Below is a small trained network, with its code and all its weights. Each question gives an input and a class and asks what happens when units are switched off, that is, made to give their printed mean instead of their output.

import numpy as np


def w(rows, s, z=0):
    codes = np.array(rows[::2]) - 128.0
    scale = np.full(codes.shape[1], s)
    scale[-1] = z or s
    return codes * scale


def f(y):
    return y / 2 * (1 + np.tanh(0.7978845608 * (y + 0.044715 * y**3)))


def log_softmax(a):
    a = a - a.max(-1, keepdims=True)
    return a - np.log(np.exp(a).sum(-1, keepdims=True))


def net(x, mask):
    res = np.array(x, float).reshape(1, 8) / 4 @ E
    y = f(res @ A[0][:, :-1].T + A[0][:, -1])
    res = res + np.where(mask, y, B[0][:, -1]) @ B[0][:, :-1]
    return log_softmax(res[-1] @ U[:, :-1].T + U[:, -1])


A, B = {}, {}
E = w([
[62,147,121,254,113,238,125],'x0',
[127,129,131,129,128,131,128],'x1',
[132,126,128,126,125,128,130],'x2',
[135,127,131,130,124,127,134],'x3',
[18,44,197,184,207,62,158],'x4',
[193,38,140,91,201,203,88],'x5',
[62,162,90,117,187,132,55],'x6',
[168,144,223,153,83,58,49],'x7',
],0.007)
A[0] = w([
[85,140,159,208,97,210,80,138],'neuron 1',
[100,108,158,141,165,108,173,75],'neuron 2',
[113,121,134,97,183,163,29,146],'neuron 3',
[215,136,83,173,70,142,63,81],'neuron 4',
[144,128,98,70,148,77,115,98],'neuron 5',
[80,115,52,102,182,126,195,139],'neuron 6',
[159,89,145,150,75,120,195,191],'neuron 7',
[160,61,162,124,119,169,116,97],'neuron 8',
[101,174,129,141,78,100,151,62],'neuron 9',
[173,144,109,153,152,108,128,254],'neuron 10',
[50,183,81,110,122,84,108,128],'neuron 11',
[113,133,105,103,153,166,210,72],'neuron 12',
[125,109,123,178,135,125,119,64],'neuron 13',
[105,104,168,51,141,81,188,84],'neuron 14',
[174,107,179,183,97,110,63,154],'neuron 15',
[134,125,88,193,123,161,123,172],'neuron 16',
[158,137,128,94,80,180,104,73],'neuron 17',
[134,124,165,165,108,99,53,149],'neuron 18',
[114,115,141,169,100,188,124,111],'neuron 19',
[74,179,191,137,80,96,165,172],'neuron 20',
[132,82,85,125,120,151,201,132],'neuron 21',
[156,125,1,97,48,119,97,76],'neuron 22',
[131,100,165,140,109,114,83,65],'neuron 23',
[135,88,145,104,149,175,61,80],'neuron 24',
[148,83,127,120,148,152,117,77],'neuron 25',
[142,168,115,100,83,167,124,185],'neuron 26',
[116,85,128,162,159,88,153,75],'neuron 27',
[156,86,81,153,189,131,98,161],'neuron 28',
[130,102,169,163,115,98,105,81],'neuron 29',
[98,83,132,145,130,101,130,78],'neuron 30',
[90,163,83,136,129,104,82,162],'neuron 31',
[156,99,146,130,161,162,99,68],'neuron 32',
],0.011,0.0074)
B[0] = w([
[236,75,135,148,100,89,136,253],'neuron 1',
[85,110,165,190,35,183,42,165],'neuron 2',
[146,138,155,41,121,197,210,236],'neuron 3',
[71,108,91,161,129,138,88,213],'neuron 4',
[201,46,25,164,104,75,146,190],'neuron 5',
[182,230,113,167,143,107,63,226],'neuron 6',
[149,159,237,82,189,200,151,222],'neuron 7',
[57,178,77,22,56,181,206,174],'neuron 8',
[69,144,70,42,28,96,147,158],'neuron 9',
[115,85,192,128,211,195,126,250],'neuron 10',
[143,144,180,55,96,176,193,205],'neuron 11',
[150,202,59,138,90,97,76,164],'neuron 12',
[103,99,60,129,59,68,85,124],'neuron 13',
[165,90,138,168,76,91,90,198],'neuron 14',
[127,227,69,97,173,124,132,225],'neuron 15',
[170,101,119,156,170,56,163,207],'neuron 16',
[2,127,82,159,107,148,77,175],'neuron 17',
[134,220,120,157,182,89,100,212],'neuron 18',
[211,105,115,108,87,54,132,177],'neuron 19',
[128,119,172,88,117,118,163,243],'neuron 20',
[116,240,112,96,181,116,94,190],'neuron 21',
[86,80,143,204,108,168,69,211],'neuron 22',
[124,185,87,118,70,112,73,138],'neuron 23',
[85,115,89,85,81,165,152,179],'neuron 24',
[121,157,90,87,54,131,133,147],'neuron 25',
[91,71,161,158,164,134,97,227],'neuron 26',
[72,92,99,201,66,229,37,162],'neuron 27',
[125,168,155,124,125,165,182,208],'neuron 28',
[117,173,59,168,122,155,37,152],'neuron 29',
[65,67,48,162,88,180,54,147],'neuron 30',
[145,108,196,117,127,190,167,195],'neuron 31',
[95,130,38,86,33,96,154,151],'neuron 32',
],0.0063,0.0066)
U = w([
[10,62,97,200,74,167,25,2],'0',
[137,137,175,116,158,168,147,240],'1',
[143,250,76,137,164,103,70,3],'2',
[79,141,125,71,16,161,221,4],'3',
[220,19,66,159,108,58,130,89],'4',
[111,112,162,139,183,152,133,223],'5',
[98,114,145,140,195,132,141,236],'6',
[115,113,165,135,187,151,132,169],'7',
],0.011,0.0067)

Each question gives the input, the list of numbers given to net, and the class t.
The units are the neurons (one row each of A and B). Each row of codes is followed by its name. A weight is (code - 128) times the scale printed after its matrix; where a second scale follows, it is the last column's (A, B and U).
mask holds one flag per neuron, in row order. A switched-off neuron (its flag False) gives its mean, the last column of its row in B, instead of its output. The means were averaged over made-up inputs and are rounded, as every weight is.
A unit's drop is (log p(t) with every unit on - log p(t) with that unit switched off) / (log p(t) with every unit on - log p(t) with every unit switched off).
The circuit of an input: a set's keep is (log p(t) with only the set's units on - log p(t) with every unit switched off) / (log p(t) with every unit on - log p(t) with every unit switched off). Starting from the 12 units with the biggest drops (on a tie, the unit counted first), units are removed one at a time, each time the one whose removal leaves the highest keep (on an exact tie, the one counted first), for as long as the keep stays at least 0.8.
units of the circuit, in order: the units of the circuit, biggest drop first
unit that matters most: the unit with the biggest drop
top k neurons: the k neurons with the biggest drops, biggest first
input [-8,-6,8,0,8,2,-2,1], class 0: unit that matters most	neuron 27
input [8,-2,0,5,-7,-3,7,-2], class 4: units of the circuit, in order	(neuron 1; neuron 16)
input [4,-5,8,-8,-1,1,8,4], class 1: units of the circuit, in order	(neuron 3; neuron 31)
input [0,-4,-1,-6,-1,8,5,6], class 3: units of the circuit, in order	(neuron 3; neuron 24; neuron 32)
input [4,2,-4,-7,5,-5,-6,8], class 2: units of the circuit, in order	(neuron 15; neuron 18)
input [3,-1,-4,0,4,8,-5,-7], class 3: units of the circuit, in order	(neuron 8; neuron 32)
input [-8,-7,-5,-1,8,7,4,-1], class 0: top 2 neurons	(neuron 27; neuron 2)
input [8,-8,-1,-2,2,1,1,-4], class 4: units of the circuit, in order	(neuron 1; neuron 19)
input [0,-5,6,5,7,7,6,0], class 0: units of the circuit, in order	(neuron 27; neuron 2)
input [-8,8,-6,-5,2,-5,-4,-7], class 4: top 3 neurons	(neuron 14; neuron 5; neuron 15)
input [5,4,-7,2,-5,7,6,-3], class 3: top 3 neurons	(neuron 3; neuron 24; neuron 32)
input [6,-7,-2,4,-4,6,-2,-7], class 2: units of the circuit, in order	(neuron 21; neuron 12)
input [5,-1,5,8,-7,7,4,-8], class 2: top 4 neurons	(neuron 21; neuron 6; neuron 12; neuron 16)
input [-8,8,-8,0,-2,5,3,-1], class 4: unit that matters most	neuron 5
input [8,-4,6,6,-6,0,-3,4], class 4: top 2 neurons	(neuron 1; neuron 19)
input [-3,3,1,-6,6,-6,-5,7], class 2: units of the circuit, in order	(neuron 15; neuron 29)
input [1,4,-4,5,-4,-4,-2,-6], class 2: units of the circuit, in order	(neuron 21; neuron 6)
input [-2,5,2,-5,6,3,5,8], class 2: units of the circuit, in order	(neuron 18; neuron 15)
input [-5,4,-6,4,-8,-2,-8,-3], class 0: top 2 neurons	(neuron 22; neuron 17)
input [0,-1,-2,2,-4,-6,7,-4], class 1: unit that matters most	neuron 11
input [5,-3,7,8,7,-6,0,-8], class 2: top 2 neurons	(neuron 6; neuron 21)
